Below are the code and all the weights of a small trained network. Each question names an input and a target symbol and asks about switching units off, where a switched-off unit gives its printed mean instead of its output.

import numpy as np


def w(rows, s, z=0):
    codes = np.array(rows[::2]) - 128.0
    scale = np.full(codes.shape[1], s)
    scale[-1] = z or s
    return codes * scale


def f(y):
    return np.maximum(y, 0)


def softmax(a):
    e = np.exp(a - a.max(-1, keepdims=True))
    return e / e.sum(-1, keepdims=True)


def log_softmax(a):
    a = a - a.max(-1, keepdims=True)
    return a - np.log(np.exp(a).sum(-1, keepdims=True))


def net(x, mask):
    ids = ['βδεζηθλμξπφψω'.index(c) for c in x.split()]
    T = len(ids)
    res = E[ids] + P[:T]
    r = res
    for j in range(2):
        rows = slice(2 * j, 2 * j + 2)
        q, k, v = (r @ M[0][rows].T for M in (Q, K, V))
        z = softmax(np.where(np.tri(T) > 0, q @ k.T / 2**0.5, -1e9)) @ v
        o = O[0][rows]
        res = res + np.where(mask[j], z, o[:, -1]) @ o[:, :-1]
    y = f(res @ A[0][:, :-1].T + A[0][:, -1])
    res = res + np.where(mask[2:10], y, B[0][:, -1]) @ B[0][:, :-1]
    return log_softmax(res[-1] @ U[:, :-1].T + U[:, -1])


Q, K, V, O, A, B = {}, {}, {}, {}, {}, {}
E = w([
[76,66,169,66,158,44],'β',
[99,141,129,255,128,92],'δ',
[192,141,155,141,64,57],'ε',
[128,116,124,141,220,129],'ζ',
[104,100,20,110,180,50],'η',
[128,46,113,145,58,160],'θ',
[130,136,149,123,199,133],'λ',
[84,176,142,114,207,94],'μ',
[144,191,73,196,120,138],'ξ',
[163,133,167,59,192,123],'π',
[43,109,187,109,78,157],'φ',
[169,146,171,105,79,65],'ψ',
[124,159,177,131,180,162],'ω',
],0.015)
P = w([
[163,83,166,186,251,118],'0',
[127,140,130,117,131,125],'1',
[127,139,133,119,126,132],'2',
[130,141,134,123,124,128],'3',
[127,138,128,118,123,135],'4',
[126,139,129,122,121,133],'5',
[128,139,127,122,125,131],'6',
[125,141,125,118,124,134],'7',
[127,140,130,119,124,135],'8',
[123,137,127,120,124,138],'9',
],0.014)
Q[0] = w([
[121,109,169,125,253,153],'h1',
[151,173,143,156,240,157],'h1',
[123,119,126,151,45,117],'h2',
[130,155,171,141,202,149],'h2',
],0.012)
K[0] = w([
[113,104,149,152,250,89],'h1',
[164,145,145,186,227,120],'h1',
[120,217,128,103,79,141],'h2',
[123,79,157,161,196,141],'h2',
],0.014)
V[0] = w([
[134,8,114,62,151,30],'h1',
[222,120,211,34,107,204],'h1',
[54,254,194,118,211,121],'h2',
[161,48,49,198,192,172],'h2',
],0.0067)
O[0] = w([
[172,94,79,127,26,82,251],'h1',
[246,173,158,141,162,127,78],'h1',
[96,136,106,208,112,108,231],'h2',
[152,120,91,112,141,126,242],'h2',
],0.013,0.0029)
A[0] = w([
[121,111,107,160,43,103,116],'n1',
[144,138,201,160,102,147,219],'n2',
[184,130,82,146,174,126,254],'n3',
[174,62,153,165,148,170,211],'n4',
[139,67,139,107,62,72,86],'n5',
[2,116,151,85,153,98,202],'n6',
[121,168,80,83,131,115,101],'n7',
[148,217,95,123,185,173,158],'n8',
],0.0093,0.0035)
B[0] = w([
[190,156,112,170,232,206,232],'n1',
[86,105,139,94,21,110,199],'n2',
[41,218,132,84,52,50,226],'n3',
[147,163,82,43,9,209,185],'n4',
[177,147,122,129,244,193,242],'n5',
[194,41,243,178,104,130,255],'n6',
[102,111,39,96,64,137,162],'n7',
[151,220,239,64,224,255,184],'n8',
],0.0059)
U = w([
[199,74,204,121,243,125,174],'β',
[115,122,112,245,120,105,119],'δ',
[111,136,140,110,148,122,141],'ε',
[112,139,124,92,123,115,122],'ζ',
[47,106,42,90,99,62,223],'η',
[145,77,81,106,76,254,88],'θ',
[146,160,148,113,103,81,187],'λ',
[103,157,100,116,129,102,153],'μ',
[111,222,122,142,203,190,144],'ξ',
[222,191,157,148,84,46,113],'π',
[53,68,177,96,58,132,121],'φ',
[201,151,78,176,161,152,1],'ψ',
[104,137,135,16,174,140,85],'ω',
],0.0083,0.0027)

Each question gives the input, a string of symbols that net reads in full, and the target symbol t.
The units are the heads (2 rows each of Q, K, V and O) and the neurons (one row each of A and B). Each row of codes is followed by its name. A weight is (code - 128) times the scale printed after its matrix; where a second scale follows, it is the last column's (O, A, B and U).
mask holds one flag per unit, heads first, then neurons. A switched-off unit (its flag False) gives its mean, the last column of its rows in O or B, instead of its output. The means were averaged over made-up inputs and are rounded, as every weight is.
A unit's drop is (log p(t) with every unit on - log p(t) with that unit switched off) / (log p(t) with every unit on - log p(t) with every unit switched off).
The circuit of an input: a set's keep is (log p(t) with only the set's units on - log p(t) with every unit switched off) / (log p(t) with every unit on - log p(t) with every unit switched off). Starting from all 10 units, units are removed one at a time, each time the one whose removal leaves the highest keep (on an exact tie, the one counted first), for as long as the keep stays at least 0.8.
units of the circuit, in order: the units of the circuit, biggest drop first
top k neurons: the k neurons with the biggest drops, biggest first
heads that matter: for each layer, one digit per head in row order, 1 if its drop is at least 0.15 and else 0, layers parted by /
drop of u: that unit's drop, to one decimal
input β ε φ ω, target ψ: top 2 neurons -> n1; n5
input ζ θ ξ, target ξ: units of the circuit, in order -> h1; n8
input δ η ψ π, target φ: heads that matter -> 10
input β ζ ω ξ ζ θ ζ η θ π, target ψ: heads that matter -> 10
input ζ η π, target η: heads that matter -> 11
input β π π ζ, target ψ: units of the circuit, in order -> h1; n1; n5
input θ β ω μ π, target ω: units of the circuit, in order -> h2; n6
input ω μ ω μ φ λ, target ξ: units of the circuit, in order -> h1; n8
input θ ω π δ θ π ω, target ω: top neuron -> n8
input μ μ π ζ θ ψ β μ λ, target δ: heads that matter -> 11
input δ ψ ε λ μ, target φ: heads that matter -> 10
input ζ δ ψ β θ ζ ζ μ, target η: top 2 neurons -> n7; n5
input ζ β ζ, target η: units of the circuit, in order -> h2; h1; n3; n6
input ω λ θ ζ, target ξ: top 2 neurons -> n8; n6
input ψ η θ β μ ω β, target β: units of the circuit, in order -> n5; n6; n3
input π ξ β λ λ ψ π, target π: units of the circuit, in order -> h1
input β ζ μ, target ψ: top 2 neurons -> n1; n5
input ξ θ ε μ, target β: units of the circuit, in order -> h1; n6
input η λ β δ ζ, target θ: top 2 neurons -> n1; n5
input ξ β β β ξ ξ β μ ζ λ, target β: top 2 neurons -> n6; n3
input η ζ μ, target θ: top neuron -> n1
input ξ θ ζ θ ψ θ β ω θ μ, target β: drop of n6 -> 1.0
input μ θ ω, target δ: drop of h1 -> 0.2
input θ φ ζ, target ω: drop of h2 -> 0.9
input μ ψ δ φ ξ π ω μ, target δ: drop of n5 -> 0.0
